Rows and roughly how far along a hidden order each lies, from 0 to 10
In the rows, 100 means zero.
[112  91  91 116 108 106 124  93  90 123 147  61 111 123  75 123 139 116
 131 107 127] : 10
[ 78  82 117  99  98  62 109  80  86 100 147 163 119 110 116 123  74 121
  95 117 117] : 2
[ 98 138 100  75  76  86 137  92 115  85 144 182 120  81  78 122  58 108
 106  97  89] : 2
[ 89 113 104  70 101  84 143 102 107  69 147 120 114  67 124 114  93  99
 105  90  97] : 4
[ 92  92  99 116 111 102 114  66  96 129 141  94  84  98  80 125  86 118
 108 110 123] : 8
[ 90 100  98  96 108  88 112  79 101  88 151 106 133 110  88 130  85 113
 110 104 108] : 3
[ 74 102 128  74 108  55 117 119 108  93 126  98  88  61  96 131  45 117
  93 114 111] : 9
[104 112  93  81 112 111 127  95 112  90 147  65 106  84  83 131  96 123
 117 101  92] : 6
[ 99 140  98  71  93 110 148  89 111  76 150 116 125  42  69 117  58 107
 122  86  85] : 5
[100  93  91  88 125 114 116  71 119  80 157  86 110 104  98 131  98 142
 107 104  74] : 0
[ 81  92  91 136 102  55 120  55 112 115 145 122  73  90 107 120  89 104
  76 106 141] : 8
[ 98 112  90  95 101 103 141  85 102  74 144 107 125  69 116 116 108 102
 111  88  98] : 4
[104  81  97 115 111  95 112  71 106 119 151 104  93 136  66 129 113 134
 108 108 122] : 4
[ 93 105  95 100 100  78 133  85 103 116 150  85 100 100  77 118 101  92
 116  94 138] : 10
[105 109  78 103 105 113 122  51 108 118 164 109 100 117  76 127 109 126
 115 108 108] : 4
[ 97 113  64  99 109 104 118  53 115  85 165  86 117 118 141 128 118 108
 110 113 105] : 4
[ 93 116  97  78 107  91 124  65 119  84 174 135 124  83  60 128  57 151
 116 103  91] : 2
[ 93  94 100 105  96  77 121  83  92  98 157 148 123 119 114 116 108 105
 111 110 121] : 4
[ 77 105 124  69 100  77 113  96 102 121 151 117  76  79  85 126  43 123
 109 124 107] : 9
[112  87  84  95 126 137 127  75 106  82 155  73 120 110  96 129 126 140
 118  94  75] : 0
[ 84 111 110  77 105  71 122  91 123  99 149 110  72  70  84 129  61 125
  92 113 104] : 8
[ 93  94  86 136 100  92 112  42 106 122 157 146  88 106  88 126  87 129
  89 115 116] : 3
[102  97  88 107 117 117 114  64 113  99 146  80 103 102  84 133  96 140
 107 106  89] : 2
[102  89 109 114  91  96 123  78  75 117 176 156 128 102  69 117  90 141
 128 110 117] : 4
[ 93  78  94 111 118  77 115  74 111 100 156 100  93 124 102 121 119 127
  93 107 113] : 4
[112  77  87 129 120 123 120  74  98 104 147  74  99 105  91 128 136 142
 104 105  91] : 3
[ 72  64 134 101 108  80 114  91  46  95 148 132 167  80 119 113  59 120
 125 105 127] : 3
[ 97  85 104 131  99  87 136  62  73 110 200 147 147  79  68 113 102 153
 136 108 133] : 6
[ 93 102 101  87  95  72 123 107 102  99 136 105 102 104 117 119 101  91
 105 107 122] : 7
[105  98  90  95 103  85 134  82 121 107 150 111  74 117  84 120 120 105
 103  94 112] : 6
[ 78 132  88  81 107  92 121  70 121  90 148  85  87  52 123 130  52 109
  96 115 100] : 8
[100  97  97 112 114 101 123  70 107  90 167 102 116  74  77 128  92 152
 105 104  94] : 3
[ 79 115 105  95  91  56 129  83 110  86 135 139 113  70 103 116  63  87
  91  96 124] : 6
[ 94  73  95 146 104  81 115  57  95 122 160 140  88 117  87 121 118 127
  86 103 128] : 3
[ 92 108 103  79 105  86 137  89 114  82 155 109  89  76 117 119  92 112
 100 100  94] : 6
[ 92  69 101 122 110  80 100  67  95 131 154 109  99 140  93 126 104 127
 107 121 134] : 6
[102  85  97 115 111 109 125  87  93 103 162  83  96  93 108 125 122 142
 112 112  98] : 6
[ 82  80 118  92 117  86 116  90  84 113 149  86 104  98  99 120  82 118
 115 109 124] : 8
[ 75 105 110 105  87  71 116  70  86 102 153 157 113  63 123 119  59 120
 102 123 125] : 6
[111  74  95 116 111  91 121  92  98  99 163 105 124 147  81 123 147 138
 114 106 111] : 3
[ 81  61 120 113 115  82 105  73  79 111 170 112 112 101  98 127  81 145
 101 117 119] : 3
[ 92  71 113 115 110  80 109  99  86  97 169 121 119  99 108 128  98 156
 108 124 107] : 4
[100  63 101 110 119 105 112  75  84  97 162 100 119 126 111 126 123 149
 111 115  96] : 1
[ 96  74 119  98 109  58 114 122 107 125 144  88  65 119  72 128 117 129
 104 115 128] : 10
[ 85  77 116 111  99  88 113  79  74 123 134 118 111 100 107 117  83 105
 106 109 128] : 6
[ 75 105 105  96 107  67 116  75 104  94 158 106 108  71 101 127  62 120
 102 112 124] : 8
[114  99  89  84 111 130 125  80 114 116 138  85  84 133  72 128 108 114
 116  99  86] : 3
[110  80  74 148 107 105 109  50  98 115 174 106 112 144  96 131 138 135
 105 118 116] : 3
[ 88  47 125 126 113  86 105  81  64 105 156 148 134 111  95 120  88 154
 110 114 113] : 0
[108  69  83 142 127 121 117  54  97 104 170  59 111  99  91 130 122 153
 106 104 100] : 3
[ 93  96  98 110  95  86 132  65  89  83 142 162 141 108 106 113  96  93
 100  88 112] : 0
[ 88 112  99 111  83  87 120  71  93 102 140 158 111  75 112 119  66 114
 100 115 112] : 4
[ 90  85 120 108  93  65 129 107  87 113 134 133  93  93 100 113 100  97
 100 101 133] : 7
[ 97  74 105 121 111  77 115  85 103 106 149 116  89 103  72 127  99 146
  92 108 110] : 4
[109 108  96  68 102 124 134  99 104  82 142 111 115 104 121 123 105 119
 120 104  68] : 1
[ 99  61 100 123 115 113 106  63  74 121 142 101 130 155  90 123 112 118
 119 105 116] : 1
[107  81  88 122 112  94 117  76 102 111 147  86  94 138  86 126 136 114
 101 101 117] : 4
[ 96  58  98 138 134 121 109  59  89 123 151  25  92 103  99 129 128 143
 106 110 118] : 7
[109  77  97 109 120 106 120  92  96 109 157  56 106 107  91 126 133 140
 121 109 105] : 6
[ 94  85  89 125 118  83 103  79 115 115 153  59  74 113 104 136 121 139
  97 129 119] : 9
[ 94  74 101 136 112  83 129  69  88  80 186 130 142  69  83 117 104 159
 106  95 111] : 2
[ 90  90 109 122  85  64 124  92  87 107 149 175 104  95 104 119  94 117
  93 118 123] : 5
[ 98  98  86 114 105  96 127  68  93 103 155  83 124  93  98 120 109 106
 115 100 127] : 7
[108 122  92  96  82  90 143  93 111  99 146 155  93  91  85 119  95 111
 103 101  99] : 5
[ 98 100 104  94 101  80 131  99  99  88 153 108 123  97  88 116 105 114
 116  96 113] : 6
[ 95  86  93 113 127  82 126  73  92 100 153  89 114 105 119 116 123 103
 110  99 130] : 7
[ 91 104 102 111 109  96 122  76 101  97 153  96 119  57  61 126  64 133
 109  97 108] : 5
[ 99 104  76  99 118 123 127  42 112  98 150  81 108 104  86 113  97 113
 112  87  94] : 2
[106  84 102 115 119 126 119  56  93 107 169  88 118  80  50 126  84 162
 119 101  89] : 2

[ 76 100 106  99 107 112 102 113 103 103  98 107  98  99  73  99  88 102
  88  97  96] : 1
[120 100  97  97  92  79 101 101  95 109  99  98 105  98 120  89 106 103
  96  94 105] : 5
[103  97 101  98  94  84 100  73  99  96 108 100  90 100  88 124  96  98
 106 112 101] : 4
[112  99 101  99  92 111 101  74  97 102 108  95  94 100  96 118 103 101
  96  99 100] : 7
[105 101  99 103  95  85 100  64 105 112 106 100  94  97  84 107 103 102
  97  94 106] : 0
[ 93 102 106 101  97  78 103  82 103 109 103  99  97 100  66  95  92 100
  77  90  99] : 2
[139 103  98 100  85  56 100  79  92  99 101  83 102  99 154  96 108  97
 112 110 102] : 8
[ 82  97 101  97 104 109 102 106 104 107 100 111  96  99  65  98  91 102
  86  96 102] : 2
[129 102 101 101  86 110 100  58  94  99 108  85  96 100 114 120 111  99
 100 101  98] : 8
[123  96  96  95  85  37 103  90  93 113 106 103 103  99  98  88 102 102
  84  89 111] : 6
[107 102 101 102  97 131 102  75 103 103 100  93  94 100  81 103 103  98
  89 100  95] : 6
[113  95  98  94  91  70 102  94  93 106 107 104 100 100  94 106 100 104
  91  93 107] : 4
[103  98 103  96  93  50 101  91  93 102 107 100  97  99 104 112  92 102
 100 103 104] : 3
[118 101  97 101  94 187 102  74 103 109  99  93  97 100  71 102 116  99
  82  88  96] : 7
[129 100  94  98  90  97 100  94  95 112  99  96 107  98 119  88 113 104
  94  88 106] : 5
[106 104 100  99  98  52 101 103 100 107  92  95 100  95 131  80  92  99
 106 111 102] : 1
[119 103 101 100  90  96 103  71 101 118  99  92  98  96  91  88 103 102
  79  91 101] : 1
[ 84  97 105  99 103 132 101  90 102  94 106 104  90 101  65 126  93 100
  93 103  95] : 5
[ 98  94  97  96  98 104 101  94 100 102 105 110  92 101  62 115  97  99
  95 103 104] : 5
[ 91  98 101  99  97  59 101  79 103 108 107 107  92  98  69 110  90 102
  97 101 106] : 0
[ 95 101 106  96  98  11 103 116  95 100  95  98  99  97 122  81  79  97
 100 116 101] : 1
[117  98 103  96  92 142 104  95  93 100 104  93 101 103  81 105 108  99
  75  88  93] : 10
[110  96  97 101  91 117 102  54 104 112 111 104  91 103  35 113 107  98
  76  86 105] : 6
[120 101  97  98  92 112 103  91 100 113  96  97 100  98  89  84 106  99
  83  96 101] : 2
[105  99  97  99 100 167 102  94 104 108  96 101  96 100  67  94 105  98
  82  97  96] : 7
[105  99 104 100  94  91 101  75  96  94 110  95  95 102  94 122 100 100
  97  99  99] : 8
[113  98 102  93  92  84 103 114  91 109 100  99 105  98 112  91  98 104
  85  91 101] : 5
[112  97  96  98  93 114  99  83  98 111 106 103  99  97 100 113 109 107
  96  87 106] : 3
[105 100 107  94  95  75 102 120  87  91  99  91 100  99 146 107  89 101
 105 114  94] : 9
[ 90 101 102 102 104 171 100  80 106 104 101 100  91  98  69 117 102 102
  93  98  94] : 4
[ 95  96 100  95  97  87 103  98 100 112 101 109  96  99  64  95  92 102
  82  95 104] : 2
[ 91  97  96 101 103 158  98  78 107 105 104 108  91  98  62 124 104 103
  99  99 101] : 4
[ 98  98  98 100 100 140  98  73 102  98 106 101  90  99  88 130 103 101
 109 107  99] : 3
[109  95  97  95  94 128 101  88  97 100 104 102  91 101  78 116 101  98
  94 106 100] : 5
[ 89  96 101  96 100 112 104 100 103 112 102 112  95 100  44  97  93 101
  73  89 102] : 2
[ 98  98 103 100  95  72 100  84  97 103 111 102  99  99  91 119  98 107
  96  90 104] : 3
[114 103 101 100  91   0 102  83  97 103 101  94  99  99 121  84  90  95
 105 112 107] : 1
[117 102  95 103  94 128 102  65 107 120  98  98  97  97  70  85 110 100
  81  88 104] : 1
[112 101  98 102  91  49 100  64 104 113 104  98  95  96  95  99  98 101
  99 100 108] : 0
[109  97  95  98  96 134  99  80 101 102 104 101  91  98  91 121 104 100
 106 107 101] : 4
[110  98  95  98  97 127  99  86 101 101 101 100  93  99  97 110 104  98
 107 109 102] : 4
[113 102 103  95  95 107 101 115  89  96  95  88 102  97 154 102  97 102
 107 111  92] : 8
[ 82  98 103  95 104  75 103 125 100 106  96 110  98  97  86  91  84 102
  91 104 102] : 2
[118 103 101 102  89  69 101  65  98 113 106  92  99  96 109 104 105 105
  93  89 105] : 4
[104  99  99  96  99 132 101 118  97 108  96 101 105  97 111  93 103 105
  92  92  99] : 4
[124  99  98  95  87  14 104  98  95 111  99  99 103 100 105  71  96  97
  86  99 108] : 2
[108  98  94  99  99 131  99  89 103 104  98 101  94  98  93 104 106  98
 104 107 102] : 4
[110  99 101 100  91  56 101  77  97 110 109 100 101 100  88 102 101 104
  88  86 107] : 5
[132  96  96  98  86 136 102  71  95 104 110  96  98 104  70 115 116  98
  80  86 101] : 10
[ 87 100 107  98  99  96 102  97  97 104 104 100  98  98  92 109  93 106
  87  91  98] : 4
[128  99  96  96  84  25 104  77  96 113 102  97  99 100  91  80  99  96
  86 100 109] : 2
[ 98 103 101 103 102 116  99  83 102 109 102  98 100  96 104 108 104 107
 100  90 101] : 5
[118  99 100 101  88  56 101  54 100 102 110  95  91 101  80 112 101  95
  97 105 105] : 5
[103  99 100  98 100 179 100 104  98 104 100  99 100  98  96 112 108 106
  90  89  95] : 9
[114 101  98 100  95 156 103  82 103 111  97  95  97  99  73  91 107  98
  78  92  97] : 7
[109  99  97 102  94 193 103  55 108 115 105 101  90 101  28 113 113  99
  68  81  98] : 7
[ 96 100  98 101 100 111  99  71 105 111 103 103  90  95  86 115  98 104
 103 103 103] : 0
[ 97 100  98 101 100 136  98  72 104 102 104 100  90  97  93 126 102 102
 111 107 100] : 3
[ 98 103 102 103  99 107 101  78 106 111  99  97  96  97  83  96  99 101
  89  94  99] : 1
[113 101 104  96  93  90 104 111  92 108  97  94 108  99 112  81 101 103
  78  85  98] : 7
[ 94 100 104  99  98  84 102  83 100 103 104 100  91  98  83 111  91 100
  95 106 100] : 5
[ 95 100 107  95  97  12 103 120  92 100  98  99 102  98 122  87  81 100
  97 108 101] : 4
[108  99  97  97  98 137 100 110  96 101  97  97 101  98 121 104 106 103
 102 101  97] : 9
[112 100  94 101  98 200 100  78 105 109  98  98  96  99  73 108 117 101
  87  90  96] : 7
[122  99  95  99  90  88 100  82  97 114 103 100 103  97 108  99 109 105
  94  87 108] : 5
[107  98 104  95  96 133 102 107  91  95 101  95  98 100 107 113  99 100
  91 101  92] : 9
[ 96  96 102  92  99  70 102 134  92 102  98 108 104  99 105  90  90 103
  91  98 102] : 5
[ 92  97  96  98 103 168 101 103 106 114  96 110  96  97  59  99 103 104
  81  88 101] : 1
[ 94  98 102  95  97  49 105 103 102 117  97 108  98  98  65  75  86 100
  73  94 106] : 3
[108 100 103 101  92 117 103  54 102 106 110  96  89 101  55 119 102  98
  81  93  98] : 5
[106  95  99  95  94 141 103  85  99 107 104 104  91 101  56 111 100  98
  79  98  99] : 6
[ 99 102 106  99  97  91 104  85 101 102 100  94  94 101  68  98  92  95
  83 103  94] : 7
[119  99 101  88  91  15 105 143  85 103  89  97 109  97 152  65  85  98
  97 114 102] : 5
[115  99 102  94  91  65 105 112  92 111  97  99 107 100  98  74  97 101
  73  88 101] : 7
[103 102  98 105  97 101  99  57 108 112 105  98  94  97  78 110 104 102
  99  98 105] : 0
[ 97  95 101  95  99 173 101  94  98 101 106 105  94 100  67 125 104 104
  85  90  96] : 10
[123  97  97  97  85  39 105  65  99 116 106 100  94 100  64  89  97  96
  77  95 110] : 2
[105 102 100 104  97 179 100  59 106 107 102  94  90  98  70 120 110 101
  89  93  94] : 6
[118  98  94 100  92 150 101  63 105 112 103 100  92 100  58 106 112  98
  86  94 103] : 6
[110  98 100  99  89  52 104  71 101 112 107 103  95 102  60  93  96  97
  77  91 107] : 2
[111 106 106  96  92   0 105 114  94 103  89  89 103  96 153  57  77  93
 103 125 102] : 2
[129  97  97  96  86 111 103  78  94 102 107  95  98 103  84 105 110  97
  84  94 101] : 10
